arr = [41 42 84 83]
arr[0] = 41
arr[2] = 84
arr[-1] = 83

m =
135 107 148 106 115 112  99  57 163 156 156 116 126
150 114 127 131 113  80 107  97 146 141 138 122 135
104 149 166 138 150 110 124 145 110  74 115 102 125
144 126 132 112 164 134 151 138 138 177 154 113  97
147 146  98 157 134 123 151  68 119 126 182 159 119
190 145 107 116 139 113 129 137  80  90 120 108 110
135 123 128 144 168 119  95 161 107  91 122 134 156
128 163 160 155 138 134 157 125 123 116 143 142 119
133 165  93  94 158 163 140 143 167  99 140 115 119
143 144 152 133 143 130  76 133 132  99  92  93  82
 97 134 154 192 140  85 121 119 122 153 124 113 132
137 162 150 112 119 132 123 100 106 118  99 127 115
121  83 124  92 119 108 121  94 181 133 143 129 107
149 110 123  94 131 131  98 121 116 118 149 161 135
 92 159 160  92 105  87 105 113 155 143 109 124 100
 87 136 177 168 127 131  97  97 127 129 126 149  99
Indices start at 0.
row 0 col 0 => 135
row 2 col 11 => 102
row 10 col 2 => 154
row 3 col 2 => 132
row 14 col 12 => 100
row 0 col 5 => 112
row 0 col 4 => 115
row 7 col 6 => 157
row 7 col 10 => 143
row 9 col 4 => 143
row 13 col 6 => 98
row 2 col 5 => 110
row 6 col 2 => 128
row 1 col 4 => 113
row 4 col 9 => 126
row 12 col 3 => 92
row 10 col 0 => 97
row 13 col 8 => 116
row 2 col 12 => 125
row 10 col 9 => 153
row 14 col 5 => 87
row 2 col 10 => 115
row 8 col 7 => 143
row 12 col 1 => 83
row 0 col 11 => 116
row 15 col 9 => 129
row 11 col 7 => 100
row 15 col 7 => 97
row 14 col 7 => 113
row 14 col 2 => 160
row 8 col 1 => 165
row 15 col 10 => 126
row 1 col 2 => 127
row 12 col 4 => 119
row 9 col 8 => 132
row 12 col 5 => 108
row 11 col 8 => 106

data =
123 130 128 141 139 139 133 129 129 141 132 128 109 122 129
125 130 127  97 118 100 128 125 127 114 128 126 171 127 128
118 128 127 106 155 109 129 124 128 101 130 126 201 125 131
127 128 127  92 153  80 129 132 129 153 130 128 157 132 128
140 124 135 137  74 141 125 127 127 126 126 129 124 138 123
135 126 127  86 105  79 127 128 128 161 128 125 124 132 127
128 126 133 134 167 133 127 129 128 131 128 128 141 132 129
Indices start at 0.
(0, 0): 123
(3, 0): 127
(4, 7): 127
(4, 6): 125
(4, 8): 127
(1, 8): 127
(1, 2): 127
(3, 8): 129
(0, 9): 141
(6, 4): 167
(5, 10): 128
(4, 5): 141
(5, 6): 127
(0, 12): 109
(2, 2): 127
(2, 1): 128
(4, 4): 74
(0, 7): 129
(4, 0): 140
(5, 14): 127
(5, 1): 126
(5, 3): 86
(0, 2): 128
(6, 1): 126
(6, 2): 133
(2, 12): 201
(0, 13): 122
(1, 14): 128
(0, 10): 132
(4, 9): 126
(5, 4): 105
(1, 4): 118

a =
 80 105  75 102 133 149
114 119 110 112 121 130
 87 128  79  80 111 145
171 193  81 156  90  90
149  81 148 155 146 116
160 165 102 130  95 100
145 157 116 108  93 109
Indices start at 0.
row 0 col 0 => 80
row 4 col 1 => 81
row 1 col 4 => 121
row 0 col 2 => 75
row 4 col 0 => 149
row 6 col 0 => 145
row 1 col 2 => 110
row 3 col 0 => 171
row 6 col 5 => 109
row 3 col 5 => 90

A =
array([[186, 162, 136,  51],
       [ 98, 113, 136, 104],
       [ 99, 131, 112, 142],
       [ 84, 163, 120, 117],
       [110, 159, 143, 138],
       [ 88, 163, 166,  83],
       [167, 136, 105,  92],
       [ 55, 165, 111, 218]])
A[0,0]: 186
A[2,1]: 131
A[6]: [167, 136, 105, 92]
A[6,1]: 136
A[5,3]: 83
A[7,3]: 218
A[0,2]: 136
A[7,2]: 111
A[2]: [99, 131, 112, 142]
A[:, 1]: [162, 113, 131, 163, 159, 163, 136, 165]
A[4,3]: 138
A[:, 0]: [186, 98, 99, 84, 110, 88, 167, 55]
A[4,0]: 110

x =
124 113 105  91 103  92
149 121  65 103  69 118
134 141  98  81  77 102
131 125  85 113  43 115
135 114 105  85 102  91
153 119  67  97  68 117
 79 131 106 106  58 102
139 123  89 112  49 107
136 130 108  80 102 101
100 129 108 107  69 100
138 117  94  99  63  97
 84 128 104 108  58 103
160 118  66  97  71 115
x[0][0]	124
x[-2][2]	104
x[-1][3]	97
x[3][-4]	85
x[:, -1]	[92, 118, 102, 115, 91, 117, 102, 107, 101, 100, 97, 103, 115]
x[4]	[135, 114, 105, 85, 102, 91]
x[-6][-5]	123
x[-12][3]	103
x[11]	[84, 128, 104, 108, 58, 103]
x[-1][-1]	115
x[3][0]	131
x[:, 0]	[124, 149, 134, 131, 135, 153, 79, 139, 136, 100, 138, 84, 160]
x[5][-6]	153
x[1][-1]	118
x[7][-4]	89
x[-3]	[138, 117, 94, 99, 63, 97]
x[:, -3]	[91, 103, 81, 113, 85, 97, 106, 112, 80, 107, 99, 108, 97]
x[-8][1]	119
x[:, 4]	[103, 69, 77, 43, 102, 68, 58, 49, 102, 69, 63, 58, 71]
x[-8][4]	68
x[1]	[149, 121, 65, 103, 69, 118]
x[:, -4]	[105, 65, 98, 85, 105, 67, 106, 89, 108, 108, 94, 104, 66]
x[-9][0]	135
x[-4][0]	100
x[9][3]	107

W =
137 132 139 155
112  80 125 101
148 125 111 157
 94 130 137  97
 98 112 135 114
118  79 124 156
 87  75 164 200
114  88 152 166
141 184 124 170
194 173 116 147
W[0][0]: 137
W[0][3]: 155
W[4][3]: 114
W[0][2]: 139
W[:, 1]: [132, 80, 125, 130, 112, 79, 75, 88, 184, 173]
W[6][2]: 164
W[6][3]: 200
W[4]: [98, 112, 135, 114]
W[:, 2]: [139, 125, 111, 137, 135, 124, 164, 152, 124, 116]
W[:, 3]: [155, 101, 157, 97, 114, 156, 200, 166, 170, 147]
W[6][1]: 75
W[9][0]: 194

grid = [[147, 95, 115, 123, 67, 137, 95], [119, 160, 158, 100, 178, 102, 167], [136, 107, 134, 145, 117, 119, 146], [112, 160, 133, 165, 137, 136, 72], [113, 142, 109, 174, 145, 148, 104], [129, 103, 77, 117, 124, 161, 160], [145, 82, 82, 93, 112, 147, 179], [149, 126, 149, 48, 116, 100, 140], [120, 137, 110, 120, 165, 138, 158], [127, 157, 138, 85, 129, 121, 101]]
grid[0,0]: 147
grid[9,2]: 138
grid[0,1]: 95
grid[7,3]: 48
grid[6]: [145, 82, 82, 93, 112, 147, 179]
grid[9,5]: 121
grid[8,0]: 120
grid[:, 2]: [115, 158, 134, 133, 109, 77, 82, 149, 110, 138]
grid[9,0]: 127
grid[:, 1]: [95, 160, 107, 160, 142, 103, 82, 126, 137, 157]
grid[6,6]: 179
grid[:, 6]: [95, 167, 146, 72, 104, 160, 179, 140, 158, 101]
grid[8,5]: 138
grid[5,5]: 161
grid[6,1]: 82
grid[0,5]: 137
grid[7,6]: 140
grid[4]: [113, 142, 109, 174, 145, 148, 104]
grid[4,4]: 145
grid[7,1]: 126
grid[3,5]: 136
grid[:, 0]: [147, 119, 136, 112, 113, 129, 145, 149, 120, 127]
grid[0,3]: 123
grid[5,2]: 77
grid[6,2]: 82
grid[:, 3]: [123, 100, 145, 165, 174, 117, 93, 48, 120, 85]
grid[4,0]: 113
grid[1,6]: 167
grid[7,4]: 116
grid[1,1]: 160
grid[8,1]: 137
grid[3,1]: 160
grid[5]: [129, 103, 77, 117, 124, 161, 160]

B =
[[ 71 169  92 162]
 [ 48 152  95 167]
 [ 67 157 125 193]
 [ 60 170  90 207]
 [ 80 168 116 195]
 [ 57 162 103 183]
 [ 73 170 105 197]
 [ 77 159 100 172]
 [ 71 157 128 178]]
B[0][0] => 71
B[5][3] => 183
B[1][3] => 167
B[4][1] => 168
B[3][0] => 60
B[2][2] => 125
B[6] => [73, 170, 105, 197]
B[6][0] => 73
B[5][1] => 162
B[1][2] => 95
B[:, 3] => [162, 167, 193, 207, 195, 183, 197, 172, 178]
B[7][2] => 100
B[4] => [80, 168, 116, 195]
B[1][1] => 152
B[:, 2] => [92, 95, 125, 90, 116, 103, 105, 100, 128]

X = [125  39 114  40  48 132 115 174  65 122 139 115]
X[0] => 125
X[-1] => 115
X[7] => 174
X[-10] => 114
